Below is a small trained network, with its code and all its weights. Each question gives an input and a target symbol and asks what happens when units are switched off, that is, made to give their printed mean instead of their output.

import numpy as np


def w(rows, s, z=0):
    codes = np.array(rows[::2]) - 128.0
    scale = np.full(codes.shape[1], s)
    scale[-1] = z or s
    return codes * scale


def norm(h):
    return h / np.sqrt((h * h).mean(-1, keepdims=True) + 1e-5)


def f(y):
    return y / 2 * (1 + np.tanh(0.7978845608 * (y + 0.044715 * y**3)))


def softmax(a):
    e = np.exp(a - a.max(-1, keepdims=True))
    return e / e.sum(-1, keepdims=True)


def log_softmax(a):
    a = a - a.max(-1, keepdims=True)
    return a - np.log(np.exp(a).sum(-1, keepdims=True))


def net(x, mask):
    ids = ['ΓΘΣΩαβδεζημξπτφψ'.index(c) for c in x.split()]
    T = len(ids)
    res = E[ids] + P[:T]
    u = 0
    for l in range(2):
        r = norm(res)
        for j in range(2):
            rows = slice(2 * j, 2 * j + 2)
            q, k, v = (r @ M[l][rows].T for M in (Q, K, V))
            z = softmax(np.where(np.tri(T) > 0, q @ k.T / 2**0.5, -1e9)) @ v
            o = O[l][rows]
            res = res + np.where(mask[u + j], z, o[:, -1]) @ o[:, :-1]
        u += 2
        y = f(norm(res) @ A[l][:, :-1].T + A[l][:, -1])
        res = res + np.where(mask[u : u + 4], y, B[l][:, -1]) @ B[l][:, :-1]
        u += 4
    return log_softmax(norm(res)[-1] @ U[:, :-1].T + U[:, -1])


Q, K, V, O, A, B = {}, {}, {}, {}, {}, {}
E = w([
[49,30,150,110,163,58,72,74,146,126,104],'Γ',
[23,38,14,94,169,229,125,138,92,99,22],'Θ',
[47,150,93,77,123,157,61,155,172,82,190],'Σ',
[102,76,43,79,159,133,56,143,150,192,155],'Ω',
[50,131,143,82,99,157,110,108,130,136,99],'α',
[125,93,45,92,204,99,30,82,94,90,151],'β',
[124,211,103,14,14,216,72,120,147,172,91],'δ',
[89,51,5,112,103,132,69,141,183,162,29],'ε',
[79,55,135,116,111,126,147,108,40,130,109],'ζ',
[93,185,173,124,32,125,85,140,134,118,153],'η',
[87,117,135,33,83,176,123,191,111,128,220],'μ',
[62,150,96,42,29,46,121,154,111,115,46],'ξ',
[64,144,210,121,110,104,78,136,141,127,224],'π',
[146,117,131,93,101,89,16,25,133,185,58],'τ',
[30,61,158,37,110,182,180,201,109,133,192],'φ',
[101,113,165,160,98,39,18,60,137,53,139],'ψ',
],0.015)
P = w([
[188,119,168,169,139,138,131,147,108,118,86],'0',
[97,118,148,178,99,139,116,94,101,154,142],'1',
[41,164,106,15,254,79,33,218,97,39,69],'2',
[35,77,20,129,54,76,41,140,41,103,201],'3',
[102,93,151,148,91,150,140,75,122,151,144],'4',
[52,154,127,9,235,77,39,211,93,50,90],'5',
[49,74,35,87,78,61,80,87,77,77,189],'6',
[115,91,146,131,92,161,163,61,147,156,157],'7',
[42,160,140,20,230,70,13,187,107,57,73],'8',
[67,71,39,64,99,58,124,69,111,40,204],'9',
[141,103,121,138,98,164,193,41,196,171,177],'10',
[42,168,157,6,215,78,21,179,94,53,68],'11',
],0.021)
Q[0] = w([
[76,105,83,150,9,64,133,97,82,154,205],'0.h0',
[146,155,100,165,135,122,157,112,123,156,139],'0.h0',
[178,196,194,83,179,85,161,153,171,132,47],'0.h1',
[154,177,110,203,115,110,174,133,87,181,159],'0.h1',
],0.016)
K[0] = w([
[155,169,67,129,113,96,243,26,206,152,188],'0.h0',
[131,160,74,100,93,67,102,123,80,178,115],'0.h0',
[146,122,195,96,184,132,9,217,55,117,71],'0.h1',
[30,176,90,139,116,110,77,124,81,208,169],'0.h1',
],0.012)
V[0] = w([
[196,76,76,137,128,133,82,112,82,70,238],'0.h0',
[143,159,75,123,74,35,171,173,111,63,104],'0.h0',
[143,54,134,150,174,160,47,180,151,158,177],'0.h1',
[159,117,151,102,96,5,143,156,84,253,128],'0.h1',
],0.013)
O[0] = w([
[108,122,144,149,197,254,133,73,85,72,127,89],'0.h0',
[124,88,151,62,117,109,205,144,139,14,102,11],'0.h0',
[28,102,160,88,74,159,136,118,171,91,115,155],'0.h1',
[94,213,125,122,169,85,218,72,135,150,122,97],'0.h1',
],0.016,0.011)
A[0] = w([
[88,92,10,107,254,58,17,194,138,114,103,3],'0.n0',
[73,146,36,83,129,51,170,44,138,53,112,20],'0.n1',
[121,66,170,36,212,71,82,214,112,84,209,102],'0.n2',
[130,121,64,39,169,173,79,244,83,115,81,39],'0.n3',
],0.0095,0.0035)
B[0] = w([
[134,188,201,119,74,179,187,147,113,157,129,255],'0.n0',
[107,99,97,61,130,88,151,127,173,121,249,182],'0.n1',
[111,194,82,141,75,64,107,119,135,159,64,207],'0.n2',
[95,147,189,163,102,71,104,47,168,82,135,194],'0.n3',
],0.013,0.0095)
Q[1] = w([
[92,49,93,117,9,157,92,60,130,152,175],'1.h0',
[145,87,33,197,132,126,161,119,55,165,233],'1.h0',
[158,175,198,93,172,123,179,175,119,101,55],'1.h1',
[105,162,163,117,86,106,128,31,103,114,65],'1.h1',
],0.016)
K[1] = w([
[213,60,113,181,95,229,166,69,248,188,167],'1.h0',
[161,117,56,185,183,84,77,82,131,146,199],'1.h0',
[71,155,173,74,119,54,167,182,66,50,95],'1.h1',
[147,126,204,181,116,139,165,126,152,111,74],'1.h1',
],0.015)
V[1] = w([
[86,62,211,154,197,84,143,196,207,146,212],'1.h0',
[62,171,34,22,104,142,81,178,130,115,168],'1.h0',
[128,165,147,179,28,156,197,142,56,150,229],'1.h1',
[131,18,69,214,146,139,206,150,116,195,10],'1.h1',
],0.014)
O[1] = w([
[64,81,168,204,204,76,127,200,179,151,198,131],'1.h0',
[147,99,67,33,147,190,108,217,121,167,129,254],'1.h0',
[129,77,227,86,128,74,180,161,94,124,101,238],'1.h1',
[27,72,78,160,88,133,183,146,95,188,1,65],'1.h1',
],0.02,0.0069)
A[1] = w([
[112,181,184,50,188,86,51,190,106,84,87,30],'1.n0',
[210,205,77,103,142,65,136,210,171,191,137,96],'1.n1',
[32,155,142,203,140,58,118,107,226,141,208,7],'1.n2',
[98,235,113,6,170,130,117,74,142,43,77,26],'1.n3',
],0.014)
B[1] = w([
[97,126,149,182,80,217,216,70,143,159,76,195],'1.n0',
[110,159,125,108,200,94,101,84,3,55,111,249],'1.n1',
[108,203,139,143,151,156,120,207,161,49,34,147],'1.n2',
[135,18,107,237,122,72,132,149,84,174,171,168],'1.n3',
],0.02,0.012)
U = w([
[66,166,87,185,162,105,113,142,161,114,96,113],'Γ',
[143,49,160,116,112,144,107,138,118,64,35,116],'Θ',
[187,124,82,139,108,137,43,178,150,122,180,112],'Σ',
[66,172,64,86,198,163,118,110,145,197,146,61],'Ω',
[142,117,77,215,117,54,69,172,80,157,146,72],'α',
[140,120,82,195,247,207,161,129,47,87,103,133],'β',
[210,212,119,79,133,191,126,172,88,134,52,118],'δ',
[176,133,50,81,113,149,193,179,179,161,72,222],'ε',
[110,115,159,161,119,137,221,106,86,110,85,106],'ζ',
[233,148,176,126,47,93,170,141,151,126,169,147],'η',
[177,139,170,92,116,215,214,139,93,152,157,120],'μ',
[180,103,83,48,180,67,143,91,221,120,153,250],'ξ',
[102,181,200,128,172,107,101,111,190,137,145,93],'π',
[156,214,112,123,35,110,132,95,215,186,143,144],'τ',
[68,51,150,105,163,73,150,128,181,147,159,110],'φ',
[92,96,162,192,147,83,112,46,143,87,185,88],'ψ',
],0.014,0.012)

Each question gives the input, a string of symbols that net reads in full, and the target symbol t.
The units are the heads (2 rows each of Q, K, V and O) and the neurons (one row each of A and B). Each row of codes is followed by its name. A weight is (code - 128) times the scale printed after its matrix; where a second scale follows, it is the last column's (O, A, B and U).
mask holds one flag per unit, layer by layer, with each layer's heads first. A switched-off unit (its flag False) gives its mean, the last column of its rows in O or B, instead of its output. The means were averaged over made-up inputs and are rounded, as every weight is.
A unit's drop is (log p(t) with every unit on - log p(t) with that unit switched off) / (log p(t) with every unit on - log p(t) with every unit switched off).
The circuit of an input: a set's keep is (log p(t) with only the set's units on - log p(t) with every unit switched off) / (log p(t) with every unit on - log p(t) with every unit switched off). Starting from all 12 units, units are removed one at a time, each time the one whose removal leaves the highest keep (on an exact tie, the one counted first), for as long as the keep stays at least 0.8.
units of the circuit, in order: the units of the circuit, biggest drop first
k most important neurons: the k neurons with the biggest drops, biggest first
top k neurons in layer l: the k neurons of layer l with the biggest drops, biggest first
heads that matter: for each layer, one digit per head in row order, 1 if its drop is at least 0.15 and else 0, layers parted by /
input φ Σ ξ Σ τ δ Γ Σ Σ, target π: top 3 neurons in layer 0 => 0.n3, 0.n0, 0.n2
input ζ ψ μ μ ξ μ Σ α ζ μ, target α: units of the circuit, in order => 0.h0, 0.h1
input τ Σ μ α α α Γ β α, target ξ: units of the circuit, in order => 1.h1, 0.h0
input δ β Σ, target η: 2 most important neurons => 0.n0, 0.n3
input Σ α φ, target Θ: heads that matter => 01 / 00
input α Σ η Θ μ β φ, target μ: heads that matter => 10 / 01
input Ω τ α φ τ τ τ α ξ φ τ Σ, target φ: units of the circuit, in order => 0.h1, 1.n3
input ξ ζ μ α, target ζ: heads that matter => 00 / 11
input α φ Γ μ φ Ω τ Σ, target Σ: units of the circuit, in order => 0.h1
input α Σ Σ τ ψ ζ, target δ: heads that matter => 10 / 10
input μ β α α Θ Σ Σ Ω μ, target ψ: heads that matter => 11 / 01
input ε η β, target Γ: heads that matter => 11 / 11
input ξ φ δ φ ζ Ω ξ Θ α τ, target Θ: heads that matter => 11 / 00
input δ α ξ Σ Θ, target Θ: heads that matter => 01 / 01
input φ ξ Θ β β, target β: heads that matter => 10 / 00
input α τ π ζ ε Θ Ω Σ α α, target Σ: units of the circuit, in order => 0.h1, 1.n1
input Σ Ω μ α, target Ω: heads that matter => 11 / 00
input Σ τ ξ α Θ η η, target Θ: units of the circuit, in order => 0.h0, 0.h1
input η Σ ξ Θ Σ α α μ ξ ξ Γ, target Γ: units of the circuit, in order => 1.n2, 0.n0
input φ η φ ζ α Σ Θ ξ Ω α φ, target φ: heads that matter => 00 / 11
input Θ Σ α, target τ: 2 most important neurons => 0.n3, 1.n1
input Σ μ Ω α δ τ α, target δ: units of the circuit, in order => 1.h0
input Σ Σ ξ ψ Ω τ Σ, target Ω: units of the circuit, in order => 0.h0, 0.h1, 0.n3
input Σ Σ τ τ ε ζ, target Θ: units of the circuit, in order => 0.h1
input φ ζ Ω ζ α ξ Θ β τ, target π: top 2 neurons in layer 0 => 0.n0, 0.n3
input τ φ τ α, target φ: 2 most important neurons => 0.n2, 0.n3
input ζ μ α Σ φ φ α φ Σ α, target φ: heads that matter => 00 / 11
input δ ζ α φ Γ β Σ ξ τ ε β φ, target η: heads that matter => 00 / 01
input α Γ Γ, target δ: units of the circuit, in order => 0.n0
input μ Σ α Σ Σ μ Θ, target Σ: units of the circuit, in order => 0.h1, 1.h1
